Here is a tiny trained network, its code and every weight. The questions are about switching its units off for an input and a class, where a switched-off unit gives its printed mean instead of its output.

import numpy as np


def w(rows, s, z=0):
    codes = np.array(rows[::2]) - 128.0
    scale = np.full(codes.shape[1], s)
    scale[-1] = z or s
    return codes * scale


def f(y):
    return np.maximum(y, 0)


def log_softmax(a):
    a = a - a.max(-1, keepdims=True)
    return a - np.log(np.exp(a).sum(-1, keepdims=True))


def net(x, mask):
    res = np.array(x, float).reshape(1, 4) / 4 @ E
    y = f(res @ A[0][:, :-1].T + A[0][:, -1])
    res = res + np.where(mask, y, B[0][:, -1]) @ B[0][:, :-1]
    return log_softmax(res[-1] @ U[:, :-1].T + U[:, -1])


A, B = {}, {}
E = w([
[136,152,119,154,131],'x0',
[97,140,254,182,89],'x1',
[207,219,165,35,111],'x2',
[33,208,121,90,201],'x3',
],0.0059)
A[0] = w([
[104,106,119,141,133,165],'n0',
[155,107,127,138,96,43],'n1',
[75,165,135,109,149,86],'n2',
[103,140,245,155,124,30],'n3',
[126,131,170,141,127,41],'n4',
[160,136,147,98,121,117],'n5',
[122,135,178,145,112,44],'n6',
[74,151,119,123,145,50],'n7',
[211,78,134,159,87,39],'n8',
[82,88,90,172,120,126],'n9',
[151,121,70,101,151,11],'n10',
[119,133,152,138,128,45],'n11',
[76,79,105,179,141,123],'n12',
[130,107,136,128,148,104],'n13',
[107,154,127,120,146,49],'n14',
[143,119,60,103,151,1],'n15',
[70,173,129,104,145,49],'n16',
[140,124,60,101,148,5],'n17',
[189,99,134,144,98,67],'n18',
[210,195,172,49,122,159],'n19',
[59,172,128,106,141,38],'n20',
[100,91,112,166,147,124],'n21',
[139,129,99,115,127,50],'n22',
],0.013,0.0007)
B[0] = w([
[115,160,154,142,132,158],'n0',
[148,114,122,111,178,161],'n1',
[178,87,133,126,180,181],'n2',
[153,142,4,133,33,212],'n3',
[129,131,77,122,101,155],'n4',
[91,146,158,153,139,168],'n5',
[138,129,65,127,91,165],'n6',
[163,93,143,120,174,173],'n7',
[186,75,128,107,231,209],'n8',
[73,170,189,127,113,192],'n9',
[142,141,68,138,72,183],'n10',
[124,117,102,108,107,145],'n11',
[72,180,199,104,112,200],'n12',
[128,147,133,140,136,136],'n13',
[144,100,134,128,159,156],'n14',
[150,130,67,144,62,187],'n15',
[174,80,136,138,190,185],'n16',
[148,130,64,150,68,187],'n17',
[164,91,128,132,201,185],'n18',
[15,179,237,142,110,253],'n19',
[183,82,136,120,191,188],'n20',
[89,155,181,127,114,178],'n21',
[129,130,103,123,102,152],'n22',
],0.019,0.0074)
U = w([
[25,184,232,138,123,252],'0',
[199,55,133,127,255,120],'1',
[144,138,13,148,18,4],'2',
],0.0077,0.00038)

Each question gives the input, the list of numbers given to net, and the class t.
The units are the neurons (one row each of A and B). Each row of codes is followed by its name. A weight is (code - 128) times the scale printed after its matrix; where a second scale follows, it is the last column's (A, B and U).
mask holds one flag per neuron, in row order. A switched-off neuron (its flag False) gives its mean, the last column of its row in B, instead of its output. The means were averaged over made-up inputs and are rounded, as every weight is.
A unit's drop is (log p(t) with every unit on - log p(t) with that unit switched off) / (log p(t) with every unit on - log p(t) with every unit switched off).
unit that matters most: the unit with the biggest drop
k most important neurons: the k neurons with the biggest drops, biggest first
drop of u: that unit's drop, to one decimal
input [-5,5,0,-4], class 2: unit that matters most	n3
input [-5,-3,-3,-2], class 0: 3 most important neurons	n3, n9, n12
input [7,8,6,8], class 1: 2 most important neurons	n20, n16
input [-3,-5,-4,2], class 2: 3 most important neurons	n19, n15, n17
input [-3,5,3,-5], class 1: 2 most important neurons	n8, n18
input [7,-8,5,6], class 2: 2 most important neurons	n17, n15
input [8,-2,-2,3], class 1: 2 most important neurons	n19, n3
input [2,-8,-8,6], class 0: 4 most important neurons	n12, n9, n3, n21
input [-1,-8,6,7], class 2: 3 most important neurons	n17, n15, n10
input [-4,8,-7,7], class 2: 2 most important neurons	n3, n19
input [0,-3,4,5], class 1: 3 most important neurons	n16, n20, n12
input [5,8,-4,-7], class 2: 2 most important neurons	n3, n6
input [1,8,-6,-6], class 2: 3 most important neurons	n3, n19, n6
input [-8,-6,-8,-4], class 0: most important neuron	n12
input [-1,-1,8,-6], class 0: drop of n19	5.5
input [-4,6,-4,6], class 1: drop of n16	0.4
input [1,-7,1,6], class 2: drop of n15	2.0
input [-6,-7,-8,-1], class 0: drop of n3	0.5
